(in the rows, 128 means zero)
Each row has two labels, one from each of two sets.
[ 99 116 122 133 123 129 126 133 118 131 132 126 129 131 125 131 121 124
 123 106 162 128 122 127 130 137 129 131 129 122 139 125 153 117 123 105
 130 130 144 135 135 145 139 116 157 115 120 128 130 132 119 128 113 172
 136 153 133 130 132 121 129 134 130 140  83 150 129 137 134 116 127 124
 125 106 165 128 126 121 141  76 116 117 126 134 114 143 129 100 112 115
 128 132 136 125 141 144 103 139 101 118 112 122 110 134 176 114 131 118
 130 131 116 134 132 119 122 128 127 116 137 192 132 131 135 138 123 103
 141 124 124 125 133 128 134 131] => M & <36>
[117 124 119 135 142 138 116 127 107 119 130 130 132 122 129 137 107 123
 129 118 132 131 125 126 140 136 131 181 143 114 136 126 128 113 121 120
 139 129 151 119 137 141 138 114  95 114 130 137 126 138 118 121 122 145
 103 158 156 122 131 129 128 133 136 139  66 158 121 137 131 125 127 126
 131 116 168 142 154 128 134  86 125 109 129 133 113 135 128  71 116 124
 122 125 111 125 138 152  91 157  99 119 122 122 119 136 197 114 138 129
 134 130 133 112 119 136 137 124 129 122 138 203 124 137 107 122 131 114
 128 122 125 128 137 112 124 124] => R & <36>
[ 77 108 120 134 124 129 131 141 115 164 109 138 123 152 122 133 112 121
 129  59 173 125 123 125 134 142 146 122 146 137 141 121 189 136 107 107
 136 128 138 122 139 179 142 109 215  94 127 132 118 101 118 139 162 195
 139 189  62 127 130 117 140 129 133 136  63 179 134 147 136 126 109 108
 136  92 168 132 118 109 160  76 103 121 126 141 111 138 115 114 113 123
 129 129  97 119 153 145  61 112  61 130 124 113 118 127 185 108 150 106
 137 121 106  95 108  97 129 127 112  75 131 250 138 137 202 159 116  91
 148 108 111 121 138 138 133 138] => M & <36>
[134 110 117 133 119 139 133 128 129 133 138 131 126 149 124 133 133 117
 128  98 129 127 120 121 117 131 130 130 141 119 141 124 178 127 144 106
 130 128 144 141 126 142 127 124 180 128 121 128 120 119 125 121 151 180
 141 144 117 141 138 126 134 157 127 126  87 146 132 135 126 116 138 125
 134 113 176 120 124 119 154 118 119 125 124 143 134 141 115  96 125 115
 132 132 140 120 139 131  89 112  93 119 116 118 113 129 176 116 142  96
 128 126 100 139 129 126 103 118 126  79 128 215 135 131 129 143 126 103
 138 117 128 144 133  94 131 139] => X & <33>
[114 105 123 130 131 137 132 130 138 141 120 133 126 148 133 132 123 127
 136 105 134 128 127 121 127 143 143 116 142 130 142 122 174 124 126 130
 129 119 142 124 123 160 127 131 161 118 129 126 119 116 125 131 171 171
 127 146 103 125 129 133 131 153 132 122 103 151 132 128 119 116 130 119
 127 119 160 124 128 115 139 121 121 135 125 136 130 132 122 114 127 121
 130 129 104 121 136 134  97  86  94 131 121 131 120 137 159 114 131 112
 133 126 118 120 127 120 118 128 130  83 128 175 131 134 159 140 125 110
 133 115 120 140 132  94 132 133] => M & <42>
[ 84 100 122 134 122 133 143 138 145 164 124 132 126 158 129 132 136 124
 139  87 177 122 123 122 121 131 153  79 147 131 140 123 199 121 134 105
 121 134 142 136 132 172 141 127 209 113 124 121 116 106 124 131 156 195
 154 156  90 130 133 125 130 143 125 122  95 147 132 136 123 106 125 113
 129 100 162 112 108 114 154  94 110 140 124 142 128 141 118 132 124 109
 132 134 130 122 142 135 101  74  88 135 119 124 107 130 147 109 143 102
 128 128 102 133 129 104 105 123 124  76 127 180 140 134 174 150 120  93
 145 112 120 139 131 106 133 142] => X & <36>
[ 61 106 124 134 120 124 144 134 142 142 136 132 124 142 130 128 131 122
 134  93 196 122 122 124 118 138 133  71 146 133 147 123 173 119 127  96
 123 135 139 130 133 165 140 131 207 118 125 123 126 126 125 130 122 196
 159 154 127 135 135 120 125 126 127 138  99 136 122 139 127 106 125 120
 119  91 157 117 103 120 154  64 111 130 123 138 114 153 123 133 115 102
 126 135 149 130 139 149 116  94 109 131 121 117 105 134 136 112 139 108
 124 129 108 147 136 102 103 120 132 101 133 152 148 124 159 147 119  96
 147 127 127 130 130 127 133 137] => X & <36>
[104 118 124 132 127 130 131 133 128 137 126 132 128 132 131 130 126 127
 133 106 151 131 127 122 128 133 134 119 139 131 135 125 154 122 122 111
 128 129 130 126 131 147 136 119 161 115 124 128 125 123 121 130 131 159
 136 151 114 127 126 123 130 129 127 133 104 140 128 135 130 120 126 124
 131 110 146 128 129 121 139 101 109 128 125 133 121 138 124 123 124 124
 130 128 124 124 136 136 110 120 108 126 122 123 116 129 151 118 134 123
 132 130 115 124 127 111 120 134 120 111 129 168 137 129 156 140 122 103
 139 127 125 127 133 124 134 123] => X & <36>
[ 93 102 124 134 127 137 141 133 133 126 132 129 131 144 127 133 129 125
 133  97 167 129 123 131 121 142 138  97 144 123 141 121 183 119 138 106
 125 133 146 137 133 157 132 136 187 119 125 128 125 123 124 115 139 192
 149 149 127 145 135 124 127 142 128 136 102 140 133 134 118 113 131 122
 126 100 174 123 115 122 149  86 116 128 121 139 128 144 124 109 117 106
 129 129 143 125 141 139 106  93  96 134 114 122 103 134 161 114 141 102
 128 132 106 147 132 109 101 121 131  87 135 179 142 128 146 143 119  97
 140 124 121 139 129  98 129 135] => X & <36>
[ 78 114 122 140 140 135 127 127 121 120 136 130 137 117 123 130 109 119
 124 118 165 127 124 126 136 145 122 152 143 116 139 126 141 108 122 106
 128 132 151 121 137 152 152 117 107 117 130 139 138 148 107 119 100 177
 121 160 181 130 131 121 125 123 139 147  58 152 119 141 128 117 121 122
 119 106 182 138 147 136 149  47 117 105 128 136 111 155 139  64 109 111
 124 130 131 127 139 161 102 149 107 108 113 123 106 135 208 107 137 125
 127 144 114 146 134 129 121 122 133 124 148 194 140 131  99 122 127 106
 141 136 124 124 135 105 125 125] => M & <36>
[138 110 120 128 131 136 130 129 130 137 122 131 125 146 126 132 126 120
 134 101 126 129 124 122 129 135 136 125 142 127 138 125 176 126 131 122
 132 125 145 123 126 152 127 125 160 120 124 132 121 116 123 131 160 172
 131 143 107 122 131 132 132 153 128 124  94 154 134 133 119 111 138 121
 132 117 165 124 130 117 145 123 119 131 127 140 135 130 119 101 130 122
 131 130 110 122 139 133  92  97  94 124 123 133 117 132 169 118 138 108
 127 130 113 122 123 120 116 124 120  81 124 198 127 138 142 141 123 107
 126 115 121 140 134  95 130 138] => X & <42>
[145  99 120 130 117 148 127 131 117 135 136 134 127 152 124 133 129 123
 133  90 118 124 112 122 124 141 137 147 145 123 154 121 193 125 144 103
 127 135 156 138 129 145 119 117 189 115 116 137 120 113 120 120 158 190
 137 151 106 122 133 130 136 169 128 126  68 157 135 137 117 110 143 119
 141 107 193 122 133 117 158 121 112 122 129 149 138 144 117  69 127 114
 135 132 135 118 141 135  69 112  78 112 117 127 110 147 203 111 144  87
 127 118  96 137 125 130 108 118 124  67 132 252 127 134 126 135 119  96
 137  93 125 154 135  79 130 137] => X & <36>
[ 81 100 124 135 123 123 150 133 162 153 127 128 126 145 132 131 137 123
 138  99 168 120 124 118 117 137 144  61 149 136 136 123 209 127 136 115
 121 130 134 132 130 172 129 135 203 126 123 125 118 109 122 130 166 194
 154 153 105 137 132 123 127 142 124 133 106 148 132 132 115 108 127 117
 130 106 159 118  99 115 152 106 114 141 120 142 131 140 113 140 125 110
 135 131 128 122 137 132 114  55  98 139 120 128 105 137 127 130 138 100
 130 131 106 137 137 106 101 123 125  72 125 145 144 131 173 152 120  93
 146 121 123 144 128  97 141 136] => X & <36>
